Below is a small trained network, with its code and all its weights. Each question gives an input and a target symbol and asks what happens when units are switched off, that is, made to give their printed mean instead of their output.

import numpy as np


def w(rows, s, z=0):
    codes = np.array(rows[::2]) - 128.0
    scale = np.full(codes.shape[1], s)
    scale[-1] = z or s
    return codes * scale


def f(y):
    return y / 2 * (1 + np.tanh(0.7978845608 * (y + 0.044715 * y**3)))


def softmax(a):
    e = np.exp(a - a.max(-1, keepdims=True))
    return e / e.sum(-1, keepdims=True)


def log_softmax(a):
    a = a - a.max(-1, keepdims=True)
    return a - np.log(np.exp(a).sum(-1, keepdims=True))


def net(x, mask):
    ids = ['ΓΞβδζσω'.index(c) for c in x.split()]
    T = len(ids)
    res = E[ids] + P[:T]
    r = res
    for j in range(2):
        rows = slice(2 * j, 2 * j + 2)
        q, k, v = (r @ M[0][rows].T for M in (Q, K, V))
        z = softmax(np.where(np.tri(T) > 0, q @ k.T / 2**0.5, -1e9)) @ v
        o = O[0][rows]
        res = res + np.where(mask[j], z, o[:, -1]) @ o[:, :-1]
    y = f(res @ A[0][:, :-1].T + A[0][:, -1])
    res = res + np.where(mask[2:10], y, B[0][:, -1]) @ B[0][:, :-1]
    return log_softmax(res[-1] @ U[:, :-1].T + U[:, -1])


Q, K, V, O, A, B = {}, {}, {}, {}, {}, {}
E = w([
[158,175,128],'Γ',
[158,131,175],'Ξ',
[159,138,177],'β',
[139,106,7],'δ',
[180,82,141],'ζ',
[61,92,20],'σ',
[170,102,159],'ω',
],0.019)
P = w([
[189,242,2],'0',
[91,112,203],'1',
[80,112,206],'2',
[67,101,223],'3',
[50,79,230],'4',
[56,46,209],'5',
[89,102,182],'6',
[91,118,167],'7',
[102,87,144],'8',
[59,5,151],'9',
[101,108,134],'10',
[111,91,121],'11',
[108,97,117],'12',
],0.0068)
Q[0] = w([
[135,111,215],'head 0',
[210,126,97],'head 0',
[115,116,13],'head 1',
[113,119,4],'head 1',
],0.016)
K[0] = w([
[104,99,175],'head 0',
[176,248,110],'head 0',
[159,192,11],'head 1',
[133,234,19],'head 1',
],0.013)
V[0] = w([
[113,47,98],'head 0',
[240,101,91],'head 0',
[253,168,88],'head 1',
[23,89,96],'head 1',
],0.013)
O[0] = w([
[165,70,149,158],'head 0',
[67,65,151,251],'head 0',
[70,141,159,253],'head 1',
[132,96,9,105],'head 1',
],0.014,0.0074)
A[0] = w([
[100,29,121,174],'neuron 0',
[225,125,161,160],'neuron 1',
[34,87,235,136],'neuron 2',
[100,92,25,72],'neuron 3',
[178,78,38,252],'neuron 4',
[197,126,63,130],'neuron 5',
[82,180,202,84],'neuron 6',
[2,63,159,250],'neuron 7',
],0.0087,0.0039)
B[0] = w([
[129,228,142,200],'neuron 0',
[46,101,221,144],'neuron 1',
[79,113,65,229],'neuron 2',
[139,137,77,182],'neuron 3',
[185,78,150,164],'neuron 4',
[97,2,162,136],'neuron 5',
[162,27,141,160],'neuron 6',
[181,174,199,251],'neuron 7',
],0.0085,0.021)
U = w([
[90,3,180,107],'Γ',
[121,89,66,101],'Ξ',
[134,104,91,132],'β',
[148,238,123,190],'δ',
[219,109,150,220],'ζ',
[34,4,53,1],'σ',
[136,93,81,83],'ω',
],0.0062,0.006)

Each question gives the input, a string of symbols that net reads in full, and the target symbol t.
The units are the heads (2 rows each of Q, K, V and O) and the neurons (one row each of A and B). Each row of codes is followed by its name. A weight is (code - 128) times the scale printed after its matrix; where a second scale follows, it is the last column's (O, A, B and U).
mask holds one flag per unit, heads first, then neurons. A switched-off unit (its flag False) gives its mean, the last column of its rows in O or B, instead of its output. The means were averaged over made-up inputs and are rounded, as every weight is.
A unit's drop is (log p(t) with every unit on - log p(t) with that unit switched off) / (log p(t) with every unit on - log p(t) with every unit switched off).
The circuit of an input: a set's keep is (log p(t) with only the set's units on - log p(t) with every unit switched off) / (log p(t) with every unit on - log p(t) with every unit switched off). Starting from all 10 units, units are removed one at a time, each time the one whose removal leaves the highest keep (on an exact tie, the one counted first), for as long as the keep stays at least 0.8.
units of the circuit, in order: the units of the circuit, biggest drop first
unit that matters most: the unit with the biggest drop
k most important neurons: the k neurons with the biggest drops, biggest first
which heads matter: for each layer, one digit per head in row order, 1 if its drop is at least 0.15 and else 0, layers parted by /
drop when u is switched off: that unit's drop, to one decimal
input δ δ Γ, target Γ: unit that matters most -> neuron 0
input δ Γ σ ζ ζ δ δ, target δ: which heads matter -> 01
input Γ Γ δ δ Ξ Ξ Ξ δ, target Γ: which heads matter -> 01
input σ Γ δ δ, target σ: which heads matter -> 11
input ζ δ β σ, target ζ: 2 most important neurons -> [neuron 2; neuron 4]
input β δ Γ, target Γ: 2 most important neurons -> [neuron 6; neuron 0]
input ζ ζ δ δ σ δ, target ζ: units of the circuit, in order -> [neuron 2; neuron 4; head 1]
input δ δ Γ Γ δ, target δ: units of the circuit, in order -> [neuron 7; neuron 0; head 1; neuron 6]
input δ σ δ Γ Γ β σ Ξ δ δ ζ Ξ σ, target δ: 3 most important neurons -> [neuron 7; neuron 0; neuron 6]
input δ Ξ σ, target δ: drop when neuron 6 is switched off -> 0.1
input σ Ξ ω δ ζ δ δ, target σ: drop when neuron 7 is switched off -> 0.8
input ζ δ δ δ ζ Ξ δ Γ δ β ω β σ, target ζ: drop when neuron 2 is switched off -> 0.4
